Here is a tiny trained network, its code and every weight. The questions are about switching its units off for an input and a target symbol, where a switched-off unit gives its printed mean instead of its output.

import numpy as np


def w(rows, s, z=0):
    codes = np.array(rows[::2]) - 128.0
    scale = np.full(codes.shape[1], s)
    scale[-1] = z or s
    return codes * scale


def f(y):
    return np.maximum(y, 0)


def softmax(a):
    e = np.exp(a - a.max(-1, keepdims=True))
    return e / e.sum(-1, keepdims=True)


def log_softmax(a):
    a = a - a.max(-1, keepdims=True)
    return a - np.log(np.exp(a).sum(-1, keepdims=True))


def net(x, mask):
    ids = ['βγδζηλμξστφψω'.index(c) for c in x.split()]
    T = len(ids)
    res = E[ids] + P[:T]
    r = res
    for j in range(2):
        rows = slice(4 * j, 4 * j + 4)
        q, k, v = (r @ M[0][rows].T for M in (Q, K, V))
        z = softmax(np.where(np.tri(T) > 0, q @ k.T / 4**0.5, -1e9)) @ v
        o = O[0][rows]
        res = res + np.where(mask[j], z, o[:, -1]) @ o[:, :-1]
    y = f(res @ A[0][:, :-1].T + A[0][:, -1])
    res = res + np.where(mask[2:6], y, B[0][:, -1]) @ B[0][:, :-1]
    return log_softmax(res[-1] @ U[:, :-1].T + U[:, -1])


Q, K, V, O, A, B = {}, {}, {}, {}, {}, {}
E = w([
[106,166,181,162,73],'β',
[2,148,144,107,105],'γ',
[147,71,173,126,123],'δ',
[128,115,153,121,125],'ζ',
[118,110,151,188,23],'η',
[108,108,166,123,134],'λ',
[110,239,88,94,52],'μ',
[68,98,184,105,216],'ξ',
[89,186,82,123,129],'σ',
[106,168,27,106,57],'τ',
[164,67,144,36,84],'φ',
[94,183,103,38,225],'ψ',
[93,201,225,56,136],'ω',
],0.021)
P = w([
[115,163,164,254,74],'0',
[95,82,117,207,50],'1',
[85,38,89,160,79],'2',
[46,43,81,128,69],'3',
[31,49,77,112,67],'4',
[49,95,77,99,86],'5',
],0.0078)
Q[0] = w([
[26,119,139,67,58],'head 0',
[29,126,154,70,2],'head 0',
[91,117,70,93,130],'head 0',
[168,211,115,158,179],'head 0',
[250,85,183,65,118],'head 1',
[231,69,200,51,135],'head 1',
[183,134,101,83,99],'head 1',
[105,167,191,94,106],'head 1',
],0.0077)
K[0] = w([
[21,93,144,76,125],'head 0',
[32,126,128,36,99],'head 0',
[107,108,211,31,117],'head 0',
[199,99,178,209,132],'head 0',
[122,141,149,185,90],'head 1',
[95,105,163,238,109],'head 1',
[154,67,75,217,106],'head 1',
[2,108,155,182,136],'head 1',
],0.011)
V[0] = w([
[163,154,1,168,101],'head 0',
[141,241,99,112,232],'head 0',
[77,52,61,182,195],'head 0',
[130,149,165,34,134],'head 0',
[189,171,78,125,76],'head 1',
[234,132,128,113,119],'head 1',
[246,130,131,140,48],'head 1',
[168,157,148,198,98],'head 1',
],0.0095)
O[0] = w([
[57,183,32,10,131,7],'head 0',
[34,1,177,122,208,59],'head 0',
[149,106,21,188,178,41],'head 0',
[93,45,203,85,165,201],'head 0',
[113,96,118,94,122,100],'head 1',
[112,172,176,17,134,3],'head 1',
[146,175,136,125,67,52],'head 1',
[76,161,89,193,114,117],'head 1',
],0.0077,0.0061)
A[0] = w([
[2,71,129,134,150,184],'neuron 0',
[130,107,185,185,189,74],'neuron 1',
[224,211,65,138,231,85],'neuron 2',
[241,56,122,155,127,254],'neuron 3',
],0.0071,0.0029)
B[0] = w([
[100,247,102,81,127,255],'neuron 0',
[227,3,63,172,50,244],'neuron 1',
[23,58,198,109,155,141],'neuron 2',
[118,191,202,60,162,224],'neuron 3',
],0.0072,0.0088)
U = w([
[114,188,157,141,129,10],'β',
[154,150,138,91,119,40],'γ',
[191,233,171,95,176,129],'δ',
[149,205,158,104,171,184],'ζ',
[179,159,100,107,68,19],'η',
[145,169,143,129,116,114],'λ',
[74,168,152,64,93,107],'μ',
[202,86,68,107,106,129],'ξ',
[54,155,91,163,154,254],'σ',
[175,96,29,54,92,181],'τ',
[254,144,115,6,82,157],'φ',
[57,69,107,64,160,169],'ψ',
[130,115,207,51,111,155],'ω',
],0.0076,0.0045)

Each question gives the input, a string of symbols that net reads in full, and the target symbol t.
The units are the heads (4 rows each of Q, K, V and O) and the neurons (one row each of A and B). Each row of codes is followed by its name. A weight is (code - 128) times the scale printed after its matrix; where a second scale follows, it is the last column's (O, A, B and U).
mask holds one flag per unit, heads first, then neurons. A switched-off unit (its flag False) gives its mean, the last column of its rows in O or B, instead of its output. The means were averaged over made-up inputs and are rounded, as every weight is.
A unit's drop is (log p(t) with every unit on - log p(t) with that unit switched off) / (log p(t) with every unit on - log p(t) with every unit switched off).
The circuit of an input: a set's keep is (log p(t) with only the set's units on - log p(t) with every unit switched off) / (log p(t) with every unit on - log p(t) with every unit switched off). Starting from all 6 units, units are removed one at a time, each time the one whose removal leaves the highest keep (on an exact tie, the one counted first), for as long as the keep stays at least 0.8.
units of the circuit, in order: the units of the circuit, biggest drop first
top k neurons: the k neurons with the biggest drops, biggest first
which heads matter: for each layer, one digit per head in row order, 1 if its drop is at least 0.15 and else 0, layers parted by /
drop of u: that unit's drop, to one decimal
input μ μ λ, target μ: units of the circuit, in order : (head 0; neuron 1)
input η η μ δ, target μ: units of the circuit, in order : (head 0; head 1)
input ψ λ τ, target ψ: top neuron : (neuron 1)
input ψ ψ μ ω φ, target ω: which heads matter : 10
input ω μ η ω τ, target ω: which heads matter : 10
input γ γ η ξ, target ξ: units of the circuit, in order : (neuron 1; head 1)
input ψ ψ τ η, target ψ: which heads matter : 11
input ζ σ β, target σ: units of the circuit, in order : (head 0; neuron 1; neuron 3)
input τ η ζ λ μ η, target μ: top 2 neurons : (neuron 1; neuron 0)
input η σ β, target σ: units of the circuit, in order : (head 0; neuron 1; head 1)
input η τ η η, target τ: top 2 neurons : (neuron 3; neuron 0)
input λ ξ δ φ τ, target φ: units of the circuit, in order : (head 1; head 0)
input μ ζ σ η, target σ: units of the circuit, in order : (head 0; neuron 1)
input ζ η φ β ψ δ, target ψ: units of the circuit, in order : (head 0)
input β ψ φ ω ξ μ, target ω: units of the circuit, in order : (head 0; head 1)
input μ σ ξ β ζ ω, target ω: drop of head 0 : 1.1
input β μ δ τ δ, target τ: drop of head 0 : 1.5
input β η η, target η: drop of head 0 : 1.0
